Each row of numbers stands for one object and depends on some of the facts below. Use the named rows to name the rest.

Facts:
μ a <- baske berin bople breke brugretrul bufe drelegre dristes druples druvar fifon fipin flabrori fletrin gesketan gesta getrer gezo gotrak grotreklal grudre kadre keskom klabis klogum klovar konem kototar lafes liplon lupadem lutor meklam motrik pagustak pasun pero petrer plodre plurek pori rabastis retrel riska rovel rulo ruzum sastem skerir skudu skugos sozel stubrin studes stufoplum stuga stustek tiklos tole troflak trotrem tubrem tuzufas vapim vetram voson zavos zunis zupli
μ c <- bekun bikom bitor bope brabul bradrom bretrar dafim diboflik drogul famusek fogregi geplik gimo gotos grifemo grogor grukla klema klenuplol klifubar latiflu ludre malu maskunon mogrul mure nalir natus nibir nokil pafi rofe ronol ropul rustom sibul skifir skugros soflu suplik sutur tadril vilis ziko ziku zokom
μ b <- belu boser brafes braplo braskul breple brilil britrato brulor bufar drigi feflen feklil fibek fiklos gefla gepok graskolor grena grodam grores karor kavu kibrek kiflatan kire kitre konufla kopo lanun liga lutre migri monu morofle pemo plegas robor seplol skaplor skitedron skivil tiplesal tosaskor tovogri tredur vasten venek vufa zonur zuflin zurir
bekun χ: feklil liplon morofle
berin χ: geplik skifir liga tadril
bople χ: zunis tole zokom tovogri seplol
braplo χ: skugos skaplor studes graskolor
breke χ: sutur skitedron liplon
brilil χ: seplol
drogul χ: bitor vilis plurek studes
druples χ: vapim zokom
famusek χ: kitre boser zunis fogregi
fifon χ: bitor bufar belu malu
fletrin χ: vasten
gefla χ: monu zavos braskul gepok sutur vilis
gesta χ: bradrom baske tovogri
gezo χ: ronol stuga gotos brabul klema troflak
gotrak χ: karor zuflin pero gepok latiflu tadril
grogor χ: karor maskunon retrel brafes fipin bretrar studes
grores χ: grodam rustom skitedron vilis rabastis
grukla χ: stubrin monu skifir gimo seplol
kibrek χ: bope gesketan klifubar
kire χ: tovogri seplol bretrar
klogum χ: bope geplik retrel brugretrul
klovar χ: pasun drelegre flabrori studes
konem χ: brulor
konufla χ: suplik dristes pori nibir
kopo χ: bradrom zurir dafim
kototar χ: pori fipin fogregi
lanun χ: tubrem grifemo retrel liga
lupadem χ: feflen bufar suplik kiflatan plodre fiklos
lutor χ: geplik grotreklal voson graskolor
meklam χ: klenuplol soflu vasten bretrar
mogrul χ: skugos fibek vapim plodre rulo
motrik χ: feflen maskunon voson
mure χ: bikom graskolor
nalir χ: baske dristes
natus χ: skugos stubrin pafi dristes belu grudre
pagustak χ: morofle
petrer χ: grodam fibek soflu drigi gimo
riska χ: maskunon gepok ludre klabis
robor χ: migri
ruzum χ: stubrin fibek zunis migri dristes brafes pemo graskolor
sastem χ: keskom plegas
sibul χ: lafes diboflik nokil
skivil χ: feflen fibek vilis
skugros χ: grena monu rustom gepok
sozel χ: kitre boser zokom bufe rovel
stustek χ: rabastis stufoplum
tiklos χ: boser drelegre lutre kadre
tiplesal χ: skugos kavu diboflik lutre ziko
tosaskor χ: plodre gesketan graskolor
tredur χ: seplol
trotrem χ: stubrin gimo brabul troflak
venek χ: geplik pori seplol
vetram χ: rofe nokil
vufa χ: bikom boser drigi sutur bufe
ziku χ: plodre
zonur χ: boser monu breple drigi brafes seplol
zupli χ: zavos braskul keskom getrer tuzufas brabul

Some objects and their rows:
[  7  -3  14   4  -8  19 -14   7 -36  -8  -6  -1 -23 -10 -10  -1  -4  -2
   8 -12   1  15  11  -1  -6   9  -5 -11  -2  -6   1   2  -8  -2  -3 -22
  -8] : grores
[  1   4 -10   4  11 -14  10  -9  10   6  18  -5  19  -3   1   4   6   3
  -3   8  -2 -10   1  -2  10   0  -2   2   5   9  -9   1   9   0 -14   4
  11] : fogregi
[  0  11   8   8   4   0  -9  16 -28  10   8  -2  -6 -12 -15  -4  -7   0
  12 -17  -6  -6  16 -21   1   4 -18   1   7  -4   4  13   1   7  -5 -24
  -7] : grukla
[-10  -2  18  -5   0  13 -15  12  -9   5 -12  10 -16   0 -10  -5 -32   0
   8 -13   1  -5  13 -14  -6   5 -12   4   8  -7  13   2  -6   2  19 -13
  -7] : tiklos
[-12  29  -7  -7 -36  14  -7  51 -26   4 -24 -10 -34   1  -8 -30  37 -12
  28 -28 -36   4 -13  -6  -5 -19  -6   4 -26 -41  22  24 -14  23  30 -17
 -31] : sastem
[ -5   4  -6  -2   6  -2   6  -8  24   4 -13   5  10   5   6   1  -6   0
   0  13   0  -1  -8   7   3   0   8   5   3   1   2  -3   2  -4   6  11
   5] : zunis
[ -6   5  -7  -2   8   1   7 -10  24   4 -12   5  11   6   5   2  -9   1
   2  15  -1  -2  -9   8   4   2   6   5   4   1   1  -4   3  -5   6   8
   8] : pori
[ -1   6  10   7   7   2 -11  12 -27   9   9  -1  -6 -13 -16  -2 -14   2
  10 -14  -4  -7  20 -21   3   8 -20   0  11  -1   2  11   1   6  -6 -25
  -4] : mure
[ -9  -5  -4  -9   2  -1   6  -8  27   2  -4   3   7  10   6  -1 -10   2
  -5  10   1  -9  -6   5   2  -3   5   4   2   1   2  -8   2  -2  10  15
   7] : skugos
[-45 -61  42   4   1  21 -56  46 -12 -54 -52 -17 -32 -45 -30   4  15 -11
 -19  27 -16  60  28 -12   4  23   3 -52  25  18 -29  52  -4  -6  -3  23
 -65] : pagustak
[ 12   0  -9   1   2   6  12 -26   1  -4   8  -2   7   4   6   5   2   3
   0  11   8   2  -8  19   3   4  10  -6  -6   3  -7 -16   3 -10 -12  -2
  20] : liga
[ -8 -39   8 -24  -8 -25   6   2  18   0  54  -9   3  17   7   0  -2   9
 -36 -16  14 -36  11 -19  -3 -20  -8   6   1  17  -3 -13   4  11   4  37
   4] : diboflik
[-16  -4  -6  -4   2   7   3  -3  22  -6 -15  -4   6  -1  -2  -3   3  -2
   1  22  -9   5  -9  10  10   2   8  -7   1  -2  -5   4   3  -5   4  13
   0] : rabastis
[ -9  25  -3  -5 -26  13  -7  39 -20   5 -22  -3 -27   1  -7 -22  20 -10
  24 -21 -27   2  -8  -7  -5 -12  -7   7 -18 -32  20  17 -11  17  25 -17
 -23] : gezo
[-10  -6  -3  -9   3   0   7  -9  27   1  -3   3   8  10   4   0 -11   2
  -6  12   2  -8  -6   5   2  -3   5   3   2   2   1  -8   3  -3   9  16
   8] : kadre
[  8 -21  23 -10 -14  10 -14   5 -30  -3  19   5 -27   6  -3  -1 -20   5
  -9 -29  17  -7  17 -11 -17  -1 -11  -1  -3   0   9 -13 -10   3   8  -7
  -3] : tiplesal
[-31 -48  31  11   6   4 -44  40 -27 -41 -18 -24 -20 -46 -30   5  24  -7
 -16  14 -15  41  32 -20   9  18  -6 -44  23  20 -31  49   2   0 -20  10
 -51] : bekun
[ 12   2  13   5  -6  15 -12   2 -36  -2  -2   4 -20  -6  -7   0 -11  -1
   9 -17   6   9  10  -3 -10   8  -7  -4  -2  -7   6  -3  -8  -2  -2 -25
  -4] : zonur

Which object is each row?
No name comes twice in this set of rows, the named rows included.
[ -9  16   6  -2 -12  15 -11  27 -16   5 -21   3 -20  -2  -9 -14  -3  -6
  19 -15 -16   3   2  -9  -4  -2  -9   5  -5 -21  16  13  -7   9  21 -18
 -15]  trotrem
[ 12   1  14   4  -2  18 -11  -4 -34   0   0   6 -18  -5  -8   1 -20   2
  10 -15   9   6  12  -2  -8  10  -9  -4   2  -5   6  -6  -6  -5  -2 -28
   3]  tosaskor
[ -8   9  14   1   7  19 -11   5 -11   8 -19  11 -11  -5 -14  -4 -36   0
  18  -5  -2  -2  11  -9  -1  12 -12   2  11 -10  11   2  -3  -1  13 -23
  -1]  klogum
[-16 -80  28 -50 -27 -36  -1  16  24  -6  88 -12 -13  34  14  -5  -7  15
 -67 -43  28 -59  23 -35 -20 -40 -13  11  -5  24   3 -24  -2  24  24  70
  -6]  rofe
[ -9   8  13   1   0  15 -14  16 -13   5 -21   9 -16  -5 -12  -7 -22  -3
  15  -9  -6   3   9 -11  -3   6 -11   3   6 -11  12   9  -5   3  16 -18
 -10]  petrer
[ 72  18  -1  43   9 -74  -9   6  12   2 -26  43  27   7  52  47  39 -14
 -36 -29  48  48 -16  -8 -56  -8  30  46  -3  33  16   0 -20   3 -11  25
 -40]  zurir
[ -3   7   8   7   3   2 -11  17 -27   6   6  -4  -7 -13 -16  -5  -5   0
  12 -13  -9  -4  17 -19   4   5 -18  -3   8  -4   0  16   2   6  -6 -23
  -8]  skugros
[ -1   3   0   4   5  -9  -1   7  -9   5  13  -5   4  -7  -6   0   3   0
   1  -6  -4  -7   9 -13   4   0 -10   1   5   4  -3   8   5   5  -8  -7
  -2]  ropul
[  1   7  11   8   7  -1 -11  13 -26   8   9   1  -5 -12 -15  -2 -14   1
   9 -17  -2  -6  18 -21   0   6 -19   2  11   0   3  11   1   6  -6 -23
  -5]  famusek
[-20 -60  22 -44 -21 -15  -1   7  37  -6  42  -1 -13  34  15  -6 -20  10
 -47 -23  22 -41   9 -18 -16 -28  -3  10  -5  11  10 -24  -5  13  35  59
  -4]  lafes
[ 11  -2  15   2  -4  16 -12   0 -34  -1   2   5 -20  -3  -8   1 -17   2
   7 -17   9   4  12  -4  -9   8  -9  -3  -1  -5   6  -7  -8  -3  -1 -24
   0]  braplo

The same objects again, as new rows of numbers:
Known rows:
[  0   2 -11  16  -8   2  -6  12 -10  -9  -2   4 -15  -4  15   1 -14  -3
  -8  16   2  16   7   9 -21  15  20  -2 -10 -11   8   0  -9   6  -9  -7
  13  -6   0  10 -10 -13] : flabrori
[ -7 -12   7  26 -20  17   7   3 -11 -12  -7   1 -13  -8  35  -5 -17  -5
  -1   0  -6  11   1  -3  -4   5  29   9  -5   3 -10   9  -5  21 -12   3
   2 -10  -2   9   2 -17] : stufoplum
[-11  13   2   1   6   5   2  -7  22   4   4  38 -15 -26  -3 -13  22  -6
  -4  -7   7   7  -1   8  -1   4 -21  -5  -4   3   6  -3  -9   8  -8   9
 -23   2  26 -13  -4 -11] : konem
[  7 -12   4   8   0   8 -10  14  -6   0   5   3  -6  -5  18  -8 -24   8
  -5  -1 -14   9  10  13   1   5  24  -5   2   0   5  -9  14   0   3   0
   1   1   5   5 -11 -25] : rabastis
[ -6   6   9   8  16  17  -2 -12  23   8  -2  40 -16 -19  13 -19  -6  11
 -15   3  -6   4   0  -6  16 -15   1   6  -2   8  19  18  15  10  -3  13
 -23  11  30 -26 -15 -12] : gesta
[ -2  -5  -2  23 -18  15   0  10  -6 -19  -4   7  -8   1  29  -8 -19  -5
  -8   9  -4   7   4   0  -4   4  27   4 -11  -2  -4   9  -3   9 -13  -4
   6  -4   1   9   1 -14] : druvar
[-20   4  12 -13   2 -18 -11 -15   8   0   7  26 -19 -20  -7 -10  12  -6
  -5   3  16   7   8  15  10  -5 -18  -3  -8  10  16   7   2  10 -15  -2
 -19   8  28 -10 -24  10] : druples
[  6   6  -5  14  -4  -1 -12  -9   3   2   3 -20  14  13 -12   5   1 -18
   9   2 -17  -1  -1  -2  -2   3 -10  -7   4   2 -23 -19   1  -7   8  -7
   9  -5 -19  12  12   7] : vasten
[  3   5 -23   7   6   5  -9 -13  -3   2 -12 -21  10  24  -3   6 -16 -12
  21  26  15   7  -2 -21  -7   4   6   5  -2  -9 -10  14  -3  -6   6 -14
   8  -8 -20  10   6   5] : tovogri
[  0  20 -15 -27   8  -8 -10   3  29   4  15  -1   7   3 -30  -4  17   4
  -6  15  16   5  -6  -5  -5  -9 -31 -12 -26  -8   7  11   1 -13  -3   6
 -13  13   0 -25  12   0] : konufla
[  3  15 -17   9   1   0 -22   3  -2   5  -4 -26   2  14 -10  11 -11  -5
  11  18  -1  10   3  -1 -15   3   2  -4   1  -4  -9  -8   4 -19   4  -9
  10   0 -22  16  10   3] : britrato
[ -2   8 -12  16 -10   5 -12  18   2   5 -14 -20  15  -1  -4   8  -3  -8
  21 -10  -1  28  -4 -19  -3  19  13  -9 -13 -10 -16  -8 -14  -6  -2   0
 -13 -20 -22   9  38  -6] : gepok
[ -4   1 -11   6 -17   3 -12  -4   1   1  -6 -37  11  11 -12   9  -2   0
  23  -4   2  10   4   3   4   0   3 -10  -3  -3 -16 -16  13  -8   3  10
   6  14 -13  10  16  -7] : feflen
[ 11  -9  -4  -8   9  -6  19  13 -21  12  -8 -13  -5  10   8  15 -13  27
  -5  -2   6 -12   0   0  -7  -5  19  21  22  -7  11  10   5  -6  11   0
  12  -7 -15   4   1  -3] : nibir
[  0  -9  16  -6   2 -18   2   9 -24   3  -9   2  -3  -5  -4  12  -1   5
  12 -22 -13   4   0   3   6   2   2   4  18  -1   1  -8   1  -4   7  -9
   8 -18 -11  19   4  16] : sutur
[ -8  21   2 -23  17 -18   5  14   5  14   1  26   2 -19 -24   8  39  12
  -4 -33  -2  -1 -17  -3  -3   0 -25 -11   3 -11  15  -8 -21  -4   3   0
 -13 -10  12   0   7  18] : bekun
[ 18  -6   6   4   2   3  16  28 -17  -4   3  -8   7   8  -1  15   3  12
 -13 -19 -27 -17  -7  -3   4   2   9  -1  16  -6  -1 -12  -6  -4   6   5
   6  -9 -11   7  14   3] : maskunon
[ 28 -41  23 -28  -2 -10  25   9 -25 -13  15 -17  17  13  -7   2   3   4
  -4 -12 -28 -41   5   5  20  -4  -3  -1  24  19  -9   0  10   1  13  -8
   8  -5 -18  -5   9  16] : nokil

Which object is each row?
No name comes twice in this set of rows, the named rows included.
[ 31   9 -16  10  24  22  45  15   2   0  -4   5   4  29  16   8   7   1
 -30   6 -20 -49 -15 -13 -27   3  -5  17  25 -14  -1   5 -25   5  20   3
  15 -21 -19   3  11  -8]  geplik
[  4  14  -1 -14  25  -1  26  21  17  12   2  32   7  -5 -15   0  37   9
 -16 -22  -4 -19 -20 -12  -5  -6 -27   2   7  -6   5   6 -21   2   7  10
 -15 -14   3 -19  19   9]  grogor
[-16  -6   2   3 -28  -9 -17 -10  -6  -3  -2 -42  17   5 -14   8  -4  -3
  18  -6   4  12   7   1  18  -5   8 -11 -16   4 -15 -20  18 -11  -3   7
   3  26 -10   5   2   8]  fibek
[ 20 -10 -48   5  40  44  -9 -62 -14  -2  10  -4  49  41  -1 -22 -27 -26
  44  61   7   6 -32 -79  20 -15  13   0  -5 -50 -14  39  -6 -15  32 -39
  20  12  -5   9 -33  -4]  seplol
[-10   0  -2 -13  25   4 -10 -41  13  -5  15  40   3  -5   3 -28   9 -15
   9  30  18   4 -17 -14  14  -8 -14   1  -9 -10  16  30  -8  10   3 -20
  -9   6  35 -15 -41   6]  bople

Now the same objects, written a new way:
Some objects and their rows:
[ -9  41  25  23  15  31 -46   9  32 -18 -23  22   5   7  18 -26  23 -10
  -6  26 -20  26  26 -20 -25  28   6 -41] : lanun
[ -3  -3 -25  -1  17 -29   1 -12  12  39 -22 -15 -29 -32 -11   0  -4  20
  18 -16 -29 -12  11   0   9 -13 -24  30] : kadre
[ 24  29   8 -18   4  -7   1  30   6  12 -27  12 -10 -12 -27  16 -35  -4
  -1 -20  47 -26 -37 -24  30  14 -27 -15] : graskolor
[ -2  -3   3  33  53  28  -9 -18  33 -12  17 -20   1   1  11 -13  29   9
  -8  13 -19  21  21   2  -6 -11  -4   1] : kototar
[ -2 -10  -8  -8  15   0  20  -8 -18   7  -1  14 -23   3 -44  14  -4   9
  -8 -22  -9 -13  -2  -6   8   2   5  14] : plurek
[  1  16  -6   0 -18   8 -13  18  13   7 -17  29  -6   3  11 -11 -10  -9
  14  16  -5   4   2 -24 -11  -1   2  -8] : britrato
[-36   4  -6  -8 -61 -21 -10   3 -37  -3 -22   8 -18 -39   4  -5 -17   9
  10   2  -5 -28   9  12   9  27 -20  21] : nokil
[ -4  28 -12 -10 -20 -36 -18  21   7  46 -39  19 -14 -38 -11 -12 -34  17
  21  -5  -3 -21  -7 -33  13   1 -30  13] : lutre
[ -4 -12 -21   3   2  11   1  -6  -6  -8   4   0 -22   3  -3   2  14   9
  -2   6 -20   5  11  15 -10  13   2  18] : skerir
[ -8   0  16  -4 -27 -13   6  -2 -18 -21   5  -4  27 -18   6  11   6 -17
   8   4  31  -5   8  21   5  -8   4   1] : klenuplol
[ 11 -16  15 -31 -23 -40  15  -2 -27  10  -1 -31  22  -3  13  30  -7  -3
  -7 -14  38 -11 -28  45   8   4   5 -12] : gimo
[ 15  26  21 -58   0 -21   8  14 -17  31 -46  36  -1   1 -34  32 -12 -29
  14 -20  22 -11   4   1   3   7  33 -14] : gepok
[ 11  13  -7 -29 -38  -5  -4  22 -11  20 -29  26  -9  13  16   6 -14 -12
  14  11  -8   3  -8   2  -9  20  19 -10] : plegas
[-16 -26 -12  54  29  61   5 -17  16 -40  59  10   0  46  -9 -36  10  12
 -38  10 -31  20 -13 -38  -4  -9  -7  -6] : lupadem
[  7   5 -15  -8  16  20  12   4  -8 -20  -1   1 -39  -6 -35  18  -1   7
 -18 -16  17 -23  -6  13  19  28 -18  18] : gesketan
[-10  12  38 -23  -9 -10   1  -6 -30 -20 -21   7   8 -19 -43  26   0 -23
 -14 -20  49 -23  10  19  21  21   8 -14] : maskunon
[  9 -39 -22  16  18   9  -4 -10  18  12  23 -41   0  38  47 -14  22  22
 -25   2 -54  44 -22  28 -32  14  12 -16] : trotrem
[  2  13  -7  31 -24  43  -9  20  25 -34  24  24  14  17  45 -33  10 -14
  21  55 -11  23  23 -26 -31 -10  10   1] : kopo

Which object is each row?
No name comes twice in this set of rows, the named rows included.
[-18  16  17  -1 -27   4 -10   2 -24 -32 -13   4   1 -19 -10   4   0  -6
 -20  -3  28 -24   5  17  12  25 -16  -7]  klifubar
[-16 -17  23 -37 -23 -34  27 -16 -43   7  -3   8  22  -2 -37  23 -21 -15
  -5 -28  27 -26 -14  -1  17 -18  16  -2]  vilis
[ 10  18   8 -24  -9  16  20  27 -11  -3  -7  40  -8  13 -38  13 -30 -16
 -11 -14  46 -32 -33 -42  22   3  -4 -11]  feflen
[  4   8  24 -24 -15 -19 -10  -1 -20  -4 -19 -22  15 -18   0  27  10  -8
 -12 -12  41  -8  -4  47  10  17   1 -22]  skifir
[-15  26  39 -27 -14 -11 -12  -6 -33 -22 -32   2   7 -18 -21  27  13 -22
 -10 -14  29 -13  14  35  12  31  13 -27]  tadril
[-41 -31  11  59  -2  10 -13 -18  15 -23  44 -14  41  17  22 -50 -12  15
 -29   2 -18  12 -19 -46  -1 -23 -24 -21]  mogrul
[ 32 -14 -24  -6  10  23  31  14  -8 -14  18 -25 -21  -2 -21  27  -9   7
  -9 -11  49 -22 -35  16  32   8 -20  29]  dristes
[  7   0  13   0 -18 -43  14   3 -11  10   6 -28  22 -41   7  15 -11  -6
  25   4  52 -23  -2  11  21 -32 -20  22]  zokom
[  4 -20  -7 -47 -62 -37   9   5 -51  17 -21 -27  10   3  28  27 -14  -1
 -11 -18   1  -2 -40  60  -6  36  13 -13]  brabul
[ 10  29  -7 -12 -32  11   1  29   0  -2 -23  31 -13  -5   3   0 -10 -11
  16  15   4  -9   6 -13  -7  12   0   5]  brulor
[-18   3  13  21  49  26 -26 -32  18  -7  -4   5  -1  26  -1 -20  43   0
 -14   4 -55  42  42  11 -27  12  32 -22]  gotrak

The same objects again, as new rows of numbers:
Some objects and their rows:
[ -5  17   7 -52 -14 -14   6   5   6   2  12  11  14   3] : feflen
[24  1  9  8 -8  9  2  7 -5 19 16 -9  3  1] : vasten
[-32  -2  24 -26  -8   5  13  31 -24   7  11   9  14  -3] : drogul
[-4 11 13 26 25 -4 -4 14 -1 -2 -1 -1 14  4] : stufoplum
[ -5  14  20 -39 -19   3   8   6   8 -11  11   5  16   2] : gepok
[-23  11  10 -15  -5  -1  -3   6  -8   2  -1 -11  14   8] : malu
[ -9  -8  14  -7  31 -19   4  21 -26 -21 -20  -2  -2 -16] : ruzum
[ -2 -12  12 -32   1  -4   5   3 -15 -10   9  -1  -5  -9] : robor
[-31  10  23 -25  -3   7  -5  12   0  -9   1  -8   7  10] : sutur
[ -1  -9   0 -31  15  -7   1   6   2   5  23 -14  13   1] : tovogri
[-16  -1  23  18  52   8 -14   8   5  -6   8   2  12   4] : liplon
[-19  10  16   2 -23   0  -4  -1  -8  -3  -4  -8  16   9] : tadril
[-2 11 12 13 28 -8 -5 12 -4 -4 -7 -4 14 -1] : grudre
[ -2   7  14  29  11 -12  -5  12  -4  -4  -6   6  19   4] : voson
[-14  16  12   5  -7   5   0   7 -10   9  -3 -15   6   5] : soflu
[  4   0   7 -40  -4  -3  -3   7   4  -3  -1  -6  10   0] : pemo
[-13   5   8  21 -17   2   2  10 -12  16   7 -17  15   6] : bretrar
[ -2  15  11  18  22 -13  -4  12   2   0  -5  -1  10   2] : rulo

Name these rows:
No name comes twice in this set of rows, the named rows included.
[-33   5  26  38 -36 -10  16   5  -8 -20   4 -30  -3 -11]  grukla
[  3  16  13  17  23  -7  -1   8  -4 -12 -21 -17   6 -12]  stubrin
[-10  11  17  26   2 -21  11  10 -18  -7  10  25  12   0]  motrik
[ -8  13  24  36   7  -8  13  10 -15 -12  14  20  13   1]  riska
[-27   6   6 -21  18   1  -2   3 -11   6   5 -14  13   8]  bradrom
[-27   0  10 -39  13  -9   6   4 -33  -6 -14 -17  -1 -12]  natus
[ -4 -13  10 -34  23  -4   3   0 -15  -3  23   3  -4  -3]  kopo
[-20  14  11 -10 -25  -4   3   7 -13   6   4   1  22  12]  maskunon
[  8   2  13  54   3  -5  -6   4 -10  -3   3   5  19   5]  retrel
[-33  -5   4 -54  39 -10   5  -6 -39 -11   2 -11   7  -4]  nalir
[-23  -4  34  14  45   8  -1  13  -2 -16  18  13  -5   1]  breke
[  3   0  10  28  23  -9   4  20 -15 -24  11   1 -24  22]  sozel
[ -7   6  13  39  14 -14 -12  10   4  -1  -4   4   7   2]  gesketan
[-21  -3  19   7  -2   5   3   4 -25   6  11  -5  -7   4]  sibul

